Below is a small trained network, with its code and all its weights. Each question gives an input and a class and asks what happens when units are switched off, that is, made to give their printed mean instead of their output.

import numpy as np


def w(rows, s, z=0):
    codes = np.array(rows[::2]) - 128.0
    scale = np.full(codes.shape[1], s)
    scale[-1] = z or s
    return codes * scale


def f(y):
    return np.maximum(y, 0)


def log_softmax(a):
    a = a - a.max(-1, keepdims=True)
    return a - np.log(np.exp(a).sum(-1, keepdims=True))


def net(x, mask):
    res = np.array(x, float).reshape(1, 7) / 4 @ E
    y = f(res @ A[0][:, :-1].T + A[0][:, -1])
    res = res + np.where(mask, y, B[0][:, -1]) @ B[0][:, :-1]
    return log_softmax(res[-1] @ U[:, :-1].T + U[:, -1])


A, B = {}, {}
E = w([
[245,139,61,98,117,122,135],'x0',
[127,129,128,128,128,125,129],'x1',
[109,132,118,88,224,28,19],'x2',
[128,132,131,129,132,122,123],'x3',
[119,114,108,180,77,4,169],'x4',
[132,85,80,219,216,156,133],'x5',
[103,133,55,162,36,183,2],'x6',
],0.0091)
A[0] = w([
[138,202,191,49,74,105,138,3],'N1',
[151,153,130,205,177,136,137,57],'N2',
[167,138,160,140,80,167,168,114],'N3',
[113,115,129,180,80,59,143,46],'N4',
[129,137,154,91,169,238,109,65],'N5',
[16,112,199,145,173,125,144,117],'N6',
[102,138,84,138,101,172,162,163],'N7',
[148,101,187,192,90,175,193,65],'N8',
[141,168,181,94,158,192,96,35],'N9',
[129,83,119,177,198,144,140,134],'N10',
[148,33,109,170,161,142,140,23],'N11',
[11,117,175,177,113,151,127,70],'N12',
[227,93,108,138,139,128,130,66],'N13',
[169,61,233,106,181,107,198,36],'N14',
],0.011,0.0068)
B[0] = w([
[37,203,63,125,134,215,172,195],'N1',
[49,143,73,79,100,168,119,170],'N2',
[129,148,159,110,185,99,71,217],'N3',
[118,2,121,116,171,135,225,196],'N4',
[132,47,122,122,146,109,199,224],'N5',
[192,180,104,90,135,137,141,254],'N6',
[110,139,182,169,151,68,75,215],'N7',
[112,144,138,66,173,73,99,237],'N8',
[124,58,133,99,136,107,160,182],'N9',
[90,174,85,96,99,99,133,219],'N10',
[81,175,88,85,120,204,143,169],'N11',
[201,179,112,155,63,105,157,234],'N12',
[170,185,101,125,147,153,149,180],'N13',
[143,64,179,231,84,205,25,232],'N14',
],0.0097,0.009)
U = w([
[8,168,93,120,124,186,170,35],'0',
[245,177,116,107,115,149,173,100],'1',
[104,26,126,108,153,123,208,58],'2',
[119,79,143,181,89,176,59,144],'3',
[116,138,135,123,155,128,135,254],'4',
[85,155,162,94,208,69,85,62],'5',
[127,135,134,117,135,132,138,241],'6',
],0.015,0.0086)

Each question gives the input, the list of numbers given to net, and the class t.
The units are the neurons (one row each of A and B). Each row of codes is followed by its name. A weight is (code - 128) times the scale printed after its matrix; where a second scale follows, it is the last column's (A, B and U).
mask holds one flag per neuron, in row order. A switched-off neuron (its flag False) gives its mean, the last column of its row in B, instead of its output. The means were averaged over made-up inputs and are rounded, as every weight is.
A unit's drop is (log p(t) with every unit on - log p(t) with that unit switched off) / (log p(t) with every unit on - log p(t) with every unit switched off).
The circuit of an input: a set's keep is (log p(t) with only the set's units on - log p(t) with every unit switched off) / (log p(t) with every unit on - log p(t) with every unit switched off). Starting from the 12 units with the biggest drops (on a tie, the unit counted first), units are removed one at a time, each time the one whose removal leaves the highest keep (on an exact tie, the one counted first), for as long as the keep stays at least 0.8.
circuit, biggest first: the units of the circuit, biggest drop first
k most important neurons: the k neurons with the biggest drops, biggest first
input [2,6,0,0,1,-8,6], class 0: circuit, biggest first	N1
input [4,-2,6,-4,7,8,3], class 0: circuit, biggest first	N11, N2, N10
input [7,-1,4,-8,-7,6,-8], class 3: 2 most important neurons	N14, N6
input [-4,-4,1,3,1,7,-7], class 0: 3 most important neurons	N10, N2, N11
input [-8,3,7,-3,-2,-3,-7], class 1: circuit, biggest first	N6, N12
input [2,0,-1,4,-7,-3,2], class 2: circuit, biggest first	N5, N9
input [3,-7,-6,3,-5,1,-6], class 4: circuit, biggest first	N8, N3
input [-2,-8,-8,-1,-3,-7,6], class 4: circuit, biggest first	N3, N8
input [-6,8,7,-2,-2,-1,-7], class 4: circuit, biggest first	N6, N14
input [1,-4,-4,3,-6,-8,8], class 0: 2 most important neurons	N1, N14
input [6,-3,-2,-7,3,1,-7], class 3: 3 most important neurons	N14, N6, N12
input [1,-1,7,-4,3,-2,7], class 3: 2 most important neurons	N8, N3
input [-4,7,4,-5,3,-7,6], class 0: 2 most important neurons	N1, N14
input [-3,-3,5,-6,-5,5,-4], class 6: circuit, biggest first	N8, N3
input [5,-8,-8,7,8,1,-2], class 2: 2 most important neurons	N4, N6
input [-7,-2,3,-4,-5,2,-7], class 1: circuit, biggest first	N6
input [3,-2,-7,7,5,2,-5], class 5: circuit, biggest first	N8, N3
input [1,-2,-8,-4,-8,7,1], class 2: 3 most important neurons	N5, N9, N1
input [-6,6,-7,-2,-2,-6,-5], class 5: 3 most important neurons	N8, N3, N7
input [0,-3,-2,7,-7,2,-5], class 2: circuit, biggest first	N5
input [5,8,-6,-6,0,-7,-7], class 4: circuit, biggest first	N3, N14, N8
input [0,-2,-5,-1,-6,3,-8], class 3: 2 most important neurons	N14, N4
input [-8,-4,8,-8,4,5,8], class 1: 3 most important neurons	N12, N6, N14
input [-4,-8,7,-6,-4,0,-4], class 4: 3 most important neurons	N8, N3, N7
